In the rows, 128 means zero.
Here are made-up elements, facts about them, and rows of numbers that follow some of those facts. Name the element behind each unnamed row.

Named rows:
(1404): [118 197 144 137 112 130 130 157 140 122 169 155 169 125 110  94  88 165
 126 172 162 116  93 122 131  84 204  81  97 103 134 165 153 119  59  91
 129 104 126 113 118  90 102  74]
(785): [113 138 102 146 150 125 114 127 128 118 140 113 130  88  96 119 123 133
 126 131 112 158 113 139 128 126 121 112 117 138 128 113 127 108 108 126
 142 127 131 120 114 112 127 113]
(1402): [146 123 101 142 145 130 151 110 118 132 159 103 132 111 119 131 120 142
 137 136 120 149 128 145 116 123 128 113  99 156 122 121 110 111 108 139
 130 120 120 139 138 137 125 147]
(1118): [141 124 122 140 165 124 137 139 114 147 151 137 132  93 126 135 132 136
 131 128 134 127 117 132 112 135 126 129 105 134 152 102 142 104  98 110
 113 117 106 111  98 139 113 114]
(730): [113 184 147 124  98 152 160 146 129 138 156 146 173 168 136 107  74 145
 155 161 175 114  95 131 128 123 196  89  84 122 170 161 146 139  63 112
 125 101 130 137 113 111 118  78]
(373): [ 89 127 127 120  93  89 178  76 118  78 156 112 103  99  61  92  72 165
 112 109 135 127 142 120  98 173  98 143  99 120 126 110 116 121 132 164
 104  84 111 126 133 189  64 120]
(1042): [137  97 146 142 117 115  78 156 128 127 143 123 148 159  96 121 157 133
 106 122 111 104 179 167 155 157 166 114 141 123 143 150 112 101 169 127
 133 144 125 116 163 145 142 126]
(968): [107 148 106 137 145 115 110 121 143 121 150 102 139  94 111 144 127 131
 122 136 108 150 127 154 123 132 123 111 123 149 125 114 133 115  94 125
 139 111 120 115 119 112 116 127]
(465): [ 99 132  94 137 148 115 101 127 141 120 132 104 148 100 110 111 125 121
 146 140 107 161 132 140 109 154 119 112 112 156 133 116 130 120 102 131
 139 134 136 112 100 104 111  95]
(1097): [150 133 121 132 153 104 138 133 124 133 148 126 142  80 116 135 130 165
 118 135 121 133 118 128 126 119 126 127 101 138 124 117 129 115 100 116
 110 129 107 115 115 149 110 143]
(77): [128 138 114 126 137 112 140 123 126 127 135 107 151 108 109 141 121 144
 133 131 120 144 123 144 123 138 123 121 106 149 134 124 117 130 105 135
 123 128 118 125 123 143 121 144]
(30): [122 125 111 164 156 139 133 111 118 137 144 125 108 100 104 101 121 135
 137 135 103 168 110 128 147 128 131 102 116 151 134 129 106  97 116 133
 140 136 140 133 142 126 138 122]
(104): [140 130 102 124 140 119 140 124 112 124 138 105 150  99 106 136 123 144
 134 130 124 148 120 144 121 127 123 122 101 142 127 121 121 119 108 131
 131 127 116 128 115 135 124 137]
(498): [141  96 129 128 119 122  97 166 129 118 145  99 164 149 116 121 168 139
 100 130 112 103 165 175 141 161 147 140 124 144 136 145 117 106 163 136
 109 144 117 127 166 160 148 140]
(655): [108 133 115 144 162 131 120 121 127 132 148 109 130  97 121 150 129 112
 133 130 117 150 118 148 129 140 121 121 116 154 150 106 139 114  96 123
 128 119 122 123 100 116 132 115]
(519): [140  98 130 121 115 122  93 170 131 119 144 102 165 152 111 115 165 144
  99 130 120 101 168 175 142 166 153 138 122 136 135 149 116 106 163 139
 108 139 117 128 165 163 146 136]
(1145): [142  99 126 125 119 120  97 170 130 120 141  97 164 152 114 116 165 137
 104 132 114 101 168 173 139 164 150 137 125 139 138 147 118 105 165 141
 111 141 116 126 163 158 145 139]
(558): [ 66 136 120 125  96 102 156  90 115  63 157 122  92  94  52  97  71 141
 104 107 140 132 142 129  98 167  91 150 118 103 132  96 140 111 123 163
 134  63 109 123 120 147  65  92]

How the elements are related:
{(1000)} Ξ (491)
{(1033) (1163) (1453) (925)} Ξ (396)
{(104) (465)} Ξ (497)
{(1052) (130) (1550) (373) (558) (793)} Ξ (610)
{(1060) (1263) (1633) (1640) (47)} Ξ (1005)
{(1067) (208) (275)} Ξ (1049)
{(1077) (1170) (36) (361)} Ξ (629)
{(1089) (160) (194) (244)} Ξ (498)
{(1097) (892)} Ξ (1087)
{(1108) (1544) (366)} Ξ (1180)
{(1118) (30) (529)} Ξ (1098)
{(1134) (1433) (198) (378) (655)} Ξ (1298)
{(1146) (1316) (757)} Ξ (1042)
{(1206) (1372) (1535) (367) (831)} Ξ (32)
{(1238)} Ξ (1598)
{(1244) (1326)} Ξ (1001)
{(1275) (1379)} Ξ (1382)
{(1291) (181) (678) (691)} Ξ (1228)
{(1303) (553) (573)} Ξ (1381)
{(1321) (296)} Ξ (273)
{(1339) (1402) (785)} Ξ (829)
{(1404) (1619) (328) (719) (730) (740) (863)} Ξ (912)
{(1426) (1572)} Ξ (519)
{(1432) (189) (231) (355) (618) (941)} Ξ (601)
{(1437) (1482) (1563)} Ξ (1145)
{(1443) (1519) (724) (939)} Ξ (1368)
{(146) (156) (434) (720)} Ξ (344)
{(1492) (1595) (521) (968)} Ξ (582)
{(1532) (171) (49) (642)} Ξ (835)
{(1551) (723) (741)} Ξ (501)
{(1635) (339)} Ξ (1642)
{(1639) (185) (359) (791)} Ξ (394)
{(206) (499)} Ξ (1281)
{(449)} Ξ (1441)
{(693)} Ξ (278)
{(77)} Ξ (970)
{(798)} Ξ (643)
{(800)} Ξ (744)
[(1000) (573) (793) (912)] γ (501)
[(1000) (465) (785)] γ (1482)
[(1001)] γ (1550)
[(1005)] γ (1067)
[(1042) (553)] γ (1551)
[(1060) (1275) (296) (366)] γ (1206)
[(1060) (1532) (36)] γ (198)
[(1060) (1263) (296) (366) (47) (720) (730)] γ (206)
[(1077) (1263) (573) (925)] γ (642)
[(1077) (1146) (1532)] γ (1404)
[(1077)] γ (1372)
[(1077) (1134)] γ (1633)
[(1089) (1404) (185) (296) (465) (558) (912)] γ (1263)
[(1089)] γ (912)
[(1098) (275)] γ (744)
[(1108) (198)] γ (553)
[(1118) (724)] γ (359)
[(1118)] γ (171)
[(1134)] γ (1042)
[(1146)] γ (785)
[(1146)] γ (1000)
[(1146) (1163) (1206) (1263) (1519) (1633) (171) (206) (434) (573) (642) (757) (793)] γ (181)
[(1163) (1263) (171) (655) (678)] γ (1519)
[(1163) (1640) (355)] γ (793)
[(1228) (521)] γ (831)
[(130)] γ (1077)
[(130) (1381) (30)] γ (1532)
[(130)] γ (339)
[(1339)] γ (941)
[(1372) (465) (521) (678) (831)] γ (1049)
[(1426) (1635) (328) (912)] γ (558)
[(1426) (1639)] γ (1163)
[(1432)] γ (185)
[(1443)] γ (1052)
[(1482)] γ (968)
[(1492)] γ (1118)
[(1492) (36)] γ (720)
[(1492) (275)] γ (1339)
[(156) (160)] γ (740)
[(1598)] γ (434)
[(1598)] γ (1432)
[(1598) (1640) (553) (573) (691)] γ (863)
[(160) (497) (740) (744)] γ (296)
[(1619) (892) (970)] γ (367)
[(1619) (501) (720)] γ (925)
[(1619)] γ (618)
[(1633) (185) (912)] γ (1326)
[(1635)] γ (970)
[(194)] γ (1005)
[(275)] γ (730)
[(30) (723) (785)] γ (231)
[(30)] γ (1563)
[(339) (793)] γ (47)
[(344)] γ (1060)
[(378)] γ (1108)
[(396) (744)] γ (1640)
[(497)] γ (655)
[(497) (970)] γ (723)
[(521)] γ (465)
[(719)] γ (156)
[(740)] γ (573)
[(798)] γ (194)
[(835)] γ (361)
[(892)] γ (1033)

Rows to name:
No name comes twice in this set of rows, the named rows included.
[122 107 134 138 115 133  78 172 135 115 154 118 147 154 109 123 159 117
  90 123 119  95 173 184 144 165 152 140 147 126 150 134 137  91 157 127
 130 115 114 122 158 124 140 112] | (501)
[123 101 142 144 118 127  79 165 126 123 137 125 145 148  95 102 159 132
 100 124 104 110 161 162 159 160 157 120 143 131 143 154 112  94 171 127
 125 149 135 119 167 146 153 117] | (1381)
[121  97 128 135 136 121  75 172 151 115 152  91 156 146 113  96 187 125
 109 139 100 114 167 171 126 167 151 124 128 142 131 144 123  92 163 128
 108 138 130 120 151 151 135 109] | (1228)
[128 188 146 127  90 151 153 123 120 132 176 144 165 173 114 125  68 143
 145 163 182 114 119 148 126  94 212  62  96 117 142 165 138 137  61 118
 158  84 125 135 134  85 114 100] | (863)
[ 94 195 138 132 102 165 162 156 134 129 144 146 162 145 131  79  76 160
 144 176 158 131  57 118 154 120 184  97  83 133 161 170 143 130  66 117
 116 116 144 153 129 118 136  73] | (1619)
[180 135  79 124  35 133  66 226 146 192  45 135 131 175 141  92 188 180
 155 140 121 157 130 165  80 199 144 154 155  80 135 138  87  50 154 168
 154 131 110  88 201 151  54 207] | (601)
[106 170 163 117  67 167 108 212 148 112 157 141 211 222 123  31 114 150
 124 191 183  76 110 150 146 129 246  80  93 104 155 214 147 116 107 109
 113 116 154 144 151 113 143  30] | (912)
[ 76 120 142 142 116  91 156  83 114  84 155 143  84  83  42  68  75 154
 118 101 125 140 132  97 114 163 105 125 114  99 131 116 115 101 145 144
 110  98 128 107 117 178  67  86] | (130)
[119 113 126 130 115 120  63 165 156 106 167  86 161 153 115 122 171 122
  86 132 111  98 188 196 120 156 160 129 145 128 122 135 137  95 149 127
 130 108 108 114 159 123 124 123] | (1049)
[118 128 135 155 163 112 120 106 133 148 151 123 126 103 111 141 126 123
 142 125  98 158 124 129 144 136 139  92 118 154 147 120 114 116 112 118
 126 141 135 117 115 137 124 124] | (1134)
[ 84  84 139 106  51  84 150 114 103  32 157 111 104 140  24  42  93 170
  74  96 141  75 197 140 102 207 106 172 115  91 118 129 113 106 206 183
  94  78 109 124 169 222  72 100] | (610)

Now the same elements, written a new way:
Known rows:
(1426): [134 101 118 144 137 115 139 136 108 153 120 126 165 116 140  91 119 104
 145 145 101 131 140 165 152 141 163 104 153 150]
(553): [123 127 137 146 146 107 140 144 146 129 145 143 118 139 132  58 109 149
 132 142 107 101  95 123 135 155 154 100 134 111]
(1544): [143 127 100 121 135 122 121 116 112 130 127 144 143 141 126 101 125 124
 120 124 145 134 128 111 130 136 111  87 151 132]
(1381): [ 80 152 154 117 120 124  97 155 149 171 124 101 121 141 115  99 125 157
  78 133  98 109 125 149 139 118 152 108 145 146]
(610): [150 201  57  78 110 109 115 172 131 188  78 129 147 138  85 143 114 220
 113 142 111  98 158 131 154 103 134  37 160 123]
(800): [141 129 105 120 131 121 118 110 112 134 123 145 145 140 126  99 125 131
 123 119 145 134 128 110 127 136 111  89 153 131]
(344): [ 84 150 125 132 108 124  98 147 139 160 128 114 114 125 114 105 112 142
  92 154 110 108 125 167 144 141 149 108 150 114]
(835): [106 133 101 110 122 118  84 121 128 156 107 125 127 123 114 112 116 136
  70 145 145 131 146 137 127 139 117  72 171 138]
(1000): [136 125 140 131 140 126 141 138 111 150 126 119 146 138 129  96 140 122
 141 126 108 130 125 156 148 117 147 109 138 156]
(1619): [113 158 138 126 137 163 132 156 142 174 149 105 225 144 145  82  89 118
 182  93  71 140 121 125 120 189 143 113 225 138]
(465): [141 117 141 129 139 134 128 134 109 146 118 117 154 139 128  83 154 117
 151 138 129 138 133 169 154  90 146 113 134 166]
(1180): [115 143 102 112 120 123  86 115 131 166 108 114 124 126 113 130 125 143
  80 135 146 121 139 135 110 138 118  65 169 135]
(720): [120 155 114 138 129 134 140 136 112 134 146 143 130 139 126 106 118 102
 141 128  98 123 117 148 157 149 129 133 141  99]
(1633): [161 158 172 188 171  88 127 141 132 169 100 151 155 146 135 114 101 124
 173 125 168 109 107 153  66 132 182 128  84 140]
(629): [113 141 103 109 119 121  87 111 127 159 117 116 117 129 112 126 120 136
  77 143 143 128 136 140 117 135 108  68 169 128]
(757): [130 112 125 143 135 124 138 133 108 140 128 134 147 125 134  80 127 113
 156 148 111 123 120 165 152 140 158 109 138 129]
(724): [127 142  97 133 127 137 116 129 104 130 122 147 147 136 127  97 122  97
 133 139 132 136 134 145 161 136 113 131 145 106]
(558): [191 183  83  99 144 103 186 169 106 172 108 128 152 138 107 140 126 180
 197 118  54 103 137 151 164  94 148  52 142 135]

Name these rows:
No name comes twice in this set of rows, the named rows included.
[105 141 128 137 128 126 131 149 122 128 143 149 144 141 126  72 106 120
 121 135  97 115 119 134 173 143 140 139 135 113] | (36)
[140 145 153 209 127 144 155 163  92 123 138 101 116 189 109 155 207 131
 150  85 108  99 136  95 158 200 152  93 147 188] | (231)
[125  99 125 145 143 106 135 127 124 130 138 151 137 122 136  56 102 129
 140 155 111 115 110 145 146 157 159  94 145 116] | (691)
[151 172 100 131 130 145 131 109 108 124 143 142 109 147 124 129 140  96
 158 128 127 134 118 144 141 134  91 118 149  89] | (359)
[178 186  56  86 129 110 143 162 114 154  93 162 165 147  98 110 115 201
 150 121 106 109 146 113 170  99 124  54 140 124] | (373)
[138 187 173 123 148 177 130 133 165 166 170  91 171 167 133  62 142 156
 213 105  97 129  81 146 108 145 130 105 195 135] | (1404)
[173 170  77 116 130 109 174 187 120 167 101 148 156 133 110 108 118 188
 201 142  71  95 130 164 181 106 161  75 131 106] | (793)
[144 101 107 204 116 137 116 155  90 114 108 130 143 170 112 117 187 137
 137 127 166 102 154  83 154 219 145  71 155 165] | (189)
[125 186 126 138 120 186 119 140 153 163 159 117 184 156 136  73 115 131
 220 130 116 124  92 147 119 181 121 120 202  75] | (730)
[174 155 129 144 152 129 165 104 112 134 164 119  81 144 128 137 160 112
 189 125  99 120  90 170 117 129 123  88 141  98] | (181)
[139 101 127 138 151 111 141 129 115 136 137 128 136 122 134  73 124 114
 153 144 110 128 117 166 146 140 162  96 146 143] | (185)
[112 146 100 137 118 142 121 148 106 129 128 151 152 131 130  90 108  92
 131 147 117 127 135 154 179 146 129 148 141  97] | (1492)

The same elements again, as new rows of numbers:
Named rows:
(655): [115 147 122 122 125  96 152 147 130 151 109 139 134 164 110 119 143 145
  98 115 127 130 114 122 120 106  88 128 104 102 136 110 116  96 112 150
 102 150 127 143 102 133  72 147 133 116  92 140 123 101 109 126 122 115]
(1321): [149 119 124 133 127 110 127 127 132 123 107 118 121 114 131 136 135 139
 125 146 131 141 132 135 112 131 138 127 150 123  96 144 113 128 123 124
 150 118 139 138 138 131 138 138 128 132 122 135 147 117 127 127 118 125]
(1404): [114 134 112 166 123 131  76 108 133 105 121 169 140 165 153 155 120 147
 102  88 138 150  92 115 151 103 120 112  81 114 118 135 153 109 151 119
 117 114 170 128 130 142 111 122 142 145 125 130 110 138 128 113 134 118]
(744): [117 136 156 101 137 167 154 136 110 133 157 109 132 140 128  87 105 123
 146 115 133  86 134 124 141 148 121 142 107 144 178  96 137 122 148 125
 102 133  89 109 130 115 161  90 115 113 138 111  77 154 137 129 137 147]
(1206): [106 126 118 136 158 132  91 142 128 110 169 158 125 120 137 163 118  84
  73  98 110 133 106 132 124 120 100  99 111 111 159 133 137  79 103 100
 114 148 177 132  97 129 103 125 160 128 153 153 115  95 142  96  85 145]
(465): [ 95 139 116 129 123 112 105 129 137 144 143 151 120 145  97 152 132 109
 124 115 135 124 138 119 144 121 120 122 119 116 148 148 120 138 142 152
 133 129 127 130 113 143 100 163 141 124 116 121 144 123 131 130 144 109]
(1170): [150 114 125 138 121 112 123 129 133 128 108 120 122 115 131 135 133 139
 126 147 135 140 133 139 111 133 138 130 152 124 100 150 118 129 118 126
 149 115 140 136 136 132 134 136 129 128 120 140 149 115 129 126 119 121]
(156): [114 127 115 136 108 122 126 123 127 135 150 131 125 133 123 149 119 119
 111 128 120 122 134 141 120 117 105 123 131 125 123 137 133 110 119 130
 114 133 131 142 126 137  99 116 140 115 116 134 146 119 128 132 117 130]
(355): [ 97 115 111 123 106 147 121 125 140 102 151 163 118 170 101 142 129  92
 104 127 108 124 129 137 145 142 108 106 146 101 112 101 122 124 108 113
 106 156 136 148 103 158  96 117 121 113 141 147 125 134 122 162 136 140]
(912): [ 99 145 142 130 145 181 117 130  81 114 122 109 133 185 158  99  85 184
 129  65 163 121  97  80 177 173 131 152  72 120 142 109 182 112 202 108
  79  96 119 113 168 112 164 120 109 153 149  91  86 207 127 136 207 105]
(968): [109 132 112 151 125 108 100 123 150 135 135 162 135 142 124 152 136 110
 118 119 137 140 126 134 135  96 124 126 120 122 141 135 130 143 136 139
 146 138 143 129 115 136 114 135 152 126 110 125 133 116 127 115 115 132]
(1263): [ 98 158 108 127 135 106 115 110 143 116 174 120 129  94 147 176 124  98
 132 113 131 124 121 112 151  95  98 105 116 134 112 137 111 135 138 110
 116 112 143 136 103 142  88 133 114 107 120  78 122 123 121 115 123 134]
(296): [109 131 116 131 115 127 116 124 131 124 153 144 131 138 124 149 124 109
 108 117 115 123 124 139 127 102 101 117 118 120 133 129 138 115 119 131
 108 136 136 138 118 137  94 122 142 114 112 132 130 115 130 128 111 133]
(1432): [100 112 106 145 106 138 128 119 149 105 164 175 121 167 113 143 128  93
  98 131 111 141 120 138 140 139 110 114 145 107 109  93 119 121 105 102
 115 158 145 157 102 156  93  93 119 117 149 154 133 136 115 156 129 147]
(1145): [152 127 159 111 150 150 161 139 125 135 115  90 132 121 138  79 117 147
 163 140 154 111 140 118 125 171 158 159 136 146 144 107 125 153 153 121
 145 117  92 108 149 104 201 106 105 136 144 110 102 160 130 127 145 139]
(723): [114 129  98 133 127 119 111 127 147 132 119 144 143 138 138 149 143 117
 126 113 124 139 116 138 133  78 113 122 130 124 137 131 148 130 111 133
 116 145 137 125 120 121 102 144 146 139 113 120 133 116 119 127 115 127]
(740): [106 129 118 148 118 139  96 115 106 105 133 140 127 162 145 153 106 151
  94  93 130 135 100 125 141 126 103 120  95 106 106 135 155  93 148 112
  97 108 163 139 144 144 104 123 135 131 122 129 118 141 127 127 140 115]
(366): [113 132 122 112 105 134 113 122 123 136 140 144 125 129 104 140 127 119
 121 118 110 108 136 131 131 116 105 111 122 124 144 148 134 111 111 143
 100 125 126 126 120 139  92 145 132 116 118 134 145 115 132 138 136 115]

Rows to name:
No name comes twice in this set of rows, the named rows included.
[ 99 138 120 125 115 108 106 134 130 152 133 145 118 140  84 148 128 111
 127 122 137 114 151 118 139 132 127 124 127 118 150 160 119 140 143 163
 135 119 116 127 120 142 106 179 138 118 113 119 161 126 132 135 157  98] | (521)
[130 123 128 118 118 133  99 120 133 108 132 134 130 140 124 143 124 116
 112 117 114 111 121 152 119  99 100 105 112 111 127 138 130 118 119 131
 116 130 140 128 122 143 117 127 153 107 110 141  97  98 145 120  97 135] | (1339)
[102 130 120 123 111 122 109 128 128 128 144 140 126 143 105 150 125 108
 116 117 120 108 134 139 130 108 106 116 119 116 143 144 131 121 127 146
 115 129 125 133 118 141 102 144 147 106 106 128 133 111 136 132 123 123] | (171)
[102 129 111 152 119 109 104 126 145 123 161 150 132 149 126 156 119 101
 104 114 127 129 122 146 127  96 102 128 118 117 134 126 133 127 131 130
 131 139 137 141 117 138 107 113 155 112 106 129 121 113 130 116 103 141] | (1519)
[127 138 151 103 124 174 143 124 124 152 142 119 143 130 121  85 116 129
 162 118 132  86 142 112 144 144 135 138 107 158 192 115 137 130 137 140
 109 134  77  92 121 112 158 100 110 117 140 115 104 155 134 133 149 138] | (344)
[102 138 116 127 111 126 120 126 126 139 151 146 122 134 110 147 124 113
 114 118 117 120 135 128 135 117 108 118 122 121 141 141 130 113 124 144
 107 134 126 133 118 139  90 138 134 115 114 127 147 122 127 136 133 116] | (757)
[118 127 118 138  94 131 133 109 131 149 158 148 121 120 114 145 126 122
 113 131 114 126 143 127 124 124 112 121 125 136 132 143 132  94 104 137
 107 132 129 137 118 142  88 111 114 116 130 143 167 125 125 140 127 121] | (691)
[115 154 122 120 122 117 128 101 132 113 181 114 122  79 144 167 119 105
 133 123 118 118 128 114 142 114  94 100 123 136 107 144 107 118 127 106
 103 107 139 135 102 148  85 120  99 101 125  91 129 121 123 121 120 134] | (1640)
[129 123  94 135 129 117 122 137 147 128 107 129 142 125 158 145 139 128
 127 123 121 148 112 150 121  75 117 131 153 124 115 133 158 133 102 119
 118 145 136 136 138 105 108 140 147 149 108 119 140 118 111 129 105 134] | (1033)
[112 139 108 131 121 119 106 125 145 145 124 153 135 136 113 149 141 116
 127 116 125 133 127 125 141  97 123 117 120 126 146 146 132 133 122 147
 125 137 130 122 115 133  95 157 140 135 117 123 144 121 124 126 138 113] | (785)
[122 126 116 123 110 132 102 114 137 121 133 148 134 133 122 145 130 115
 118 117 112 114 125 142 128  92 104 108 118 122 142 138 137 117 110 140
 109 137 132 123 119 138 102 130 148 112 108 140 124 107 134 125 107 129] | (720)
[125 135 111 116 112 135 103 115 144 153 110 156 138 119 107 140 154 129
 141 121 118 125 135 114 145  95 126 107 124 137 152 161 135 129 106 161
 113 132 124 107 113 130  92 176 123 140 124 128 161 120 122 139 149 104] | (30)
[107 138 112 135 120 118 113 128 136 138 141 150 129 137 112 150 134 116
 121 116 125 131 131 125 138 106 118 119 119 122 143 143 131 128 124 142
 121 133 131 130 115 137  95 148 141 127 116 123 141 122 127 131 136 119] | (1000)
[ 99 132 106 143 124 131 102 130 106 115 119 131 129 160 139 154 112 154
 109  95 133 143 104 114 148 127 110 130 107 104 104 138 162 106 149 122
  94 111 153 139 151 133 101 148 132 141 123 116 139 154 121 139 160  99] | (328)

